Here is a tiny trained network, its code and every weight. The questions are about switching its units off for an input and a class, where a switched-off unit gives its printed mean instead of its output.

import numpy as np


def w(rows, s, z=0):
    codes = np.array(rows[::2]) - 128.0
    scale = np.full(codes.shape[1], s)
    scale[-1] = z or s
    return codes * scale


def f(y):
    return np.maximum(y, 0)


def log_softmax(a):
    a = a - a.max(-1, keepdims=True)
    return a - np.log(np.exp(a).sum(-1, keepdims=True))


def net(x, mask):
    res = np.array(x, float).reshape(1, 6) / 4 @ E
    y = f(res @ A[0][:, :-1].T + A[0][:, -1])
    res = res + np.where(mask, y, B[0][:, -1]) @ B[0][:, :-1]
    return log_softmax(res[-1] @ U[:, :-1].T + U[:, -1])


A, B = {}, {}
E = w([
[104,176,59,202,181,174],'x0',
[111,118,127,115,198,44],'x1',
[85,51,104,131,145,121],'x2',
[136,32,218,228,146,118],'x3',
[84,70,59,119,129,214],'x4',
[254,99,172,109,179,165],'x5',
],0.0099)
A[0] = w([
[130,187,86,119,39,116,186],'n0',
[128,147,100,37,126,166,135],'n1',
[64,77,125,92,114,62,189],'n2',
[27,128,62,169,156,181,206],'n3',
[188,119,130,69,154,129,193],'n4',
[28,187,71,158,51,152,166],'n5',
[205,156,156,102,200,65,201],'n6',
[47,181,101,120,57,133,137],'n7',
[77,73,90,236,182,188,170],'n8',
[178,127,174,212,133,171,162],'n9',
[189,170,226,104,82,99,170],'n10',
[124,94,184,131,140,51,193],'n11',
[149,226,104,167,201,23,157],'n12',
[166,110,122,27,113,128,172],'n13',
[37,62,52,175,161,148,196],'n14',
[198,95,208,181,130,116,157],'n15',
[244,167,136,111,142,135,253],'n16',
[120,143,80,2,104,207,209],'n17',
[86,80,92,175,174,177,124],'n18',
[189,109,173,131,133,184,129],'n19',
[102,91,110,185,132,195,202],'n20',
[96,53,162,112,106,74,138],'n21',
],0.0097,0.0041)
B[0] = w([
[176,175,178,136,103,163,215],'n0',
[189,100,129,29,89,132,199],'n1',
[85,148,158,40,111,18,199],'n2',
[167,165,62,108,135,53,246],'n3',
[121,110,150,102,134,162,198],'n4',
[199,207,101,155,37,86,250],'n5',
[89,145,160,108,161,195,235],'n6',
[138,206,143,153,44,63,220],'n7',
[152,100,67,129,186,72,241],'n8',
[197,104,118,211,155,151,223],'n9',
[124,104,141,148,164,168,243],'n10',
[46,93,197,136,150,90,212],'n11',
[54,254,124,116,190,212,229],'n12',
[121,87,183,52,127,189,200],'n13',
[122,149,55,116,138,43,242],'n14',
[123,91,207,209,168,132,245],'n15',
[141,121,125,124,162,208,245],'n16',
[193,107,134,23,109,126,250],'n17',
[123,89,28,90,150,95,202],'n18',
[164,58,135,168,143,178,208],'n19',
[182,110,49,173,135,102,213],'n20',
[49,82,178,123,123,47,192],'n21',
],0.0083,0.011)
U = w([
[167,43,157,56,95,190,74],'0',
[152,34,171,255,167,186,95],'1',
[164,223,132,152,2,90,115],'2',
[118,83,2,135,168,81,125],'3',
[2,72,202,124,128,56,90],'4',
[60,197,141,139,185,192,254],'5',
],0.0093,0.0013)

Each question gives the input, the list of numbers given to net, and the class t.
The units are the neurons (one row each of A and B). Each row of codes is followed by its name. A weight is (code - 128) times the scale printed after its matrix; where a second scale follows, it is the last column's (A, B and U).
mask holds one flag per neuron, in row order. A switched-off neuron (its flag False) gives its mean, the last column of its row in B, instead of its output. The means were averaged over made-up inputs and are rounded, as every weight is.
A unit's drop is (log p(t) with every unit on - log p(t) with that unit switched off) / (log p(t) with every unit on - log p(t) with every unit switched off).
The circuit of an input: a set's keep is (log p(t) with only the set's units on - log p(t) with every unit switched off) / (log p(t) with every unit on - log p(t) with every unit switched off). Starting from the 12 units with the biggest drops (on a tie, the unit counted first), units are removed one at a time, each time the one whose removal leaves the highest keep (on an exact tie, the one counted first), for as long as the keep stays at least 0.8.
units of the circuit, in order: the units of the circuit, biggest drop first
k most important neurons: the k neurons with the biggest drops, biggest first
drop of u: that unit's drop, to one decimal
input [-7,0,3,0,8,-8], class 2: units of the circuit, in order -> [n5]
input [-1,2,-8,-1,-1,4], class 5: units of the circuit, in order -> [n12; n6]
input [6,-7,-6,-8,4,5], class 0: 2 most important neurons -> [n17; n1]
input [0,8,-8,-1,5,3], class 5: units of the circuit, in order -> [n12; n6]
input [-1,-1,-8,4,-5,-6], class 5: units of the circuit, in order -> [n12; n10]
input [2,6,-4,-5,4,2], class 0: 2 most important neurons -> [n17; n1]
input [-7,-1,7,-6,-5,-3], class 4: 2 most important neurons -> [n2; n21]
input [-7,1,4,5,8,-5], class 3: 2 most important neurons -> [n14; n20]
input [-8,5,2,3,-1,5], class 4: 2 most important neurons -> [n21; n11]
input [-1,6,6,-5,-4,5], class 5: drop of n12 -> 0.3
input [2,3,-2,-2,-4,-2], class 5: drop of n12 -> 0.2
input [4,6,8,6,-4,-8], class 3: drop of n18 -> 0.4
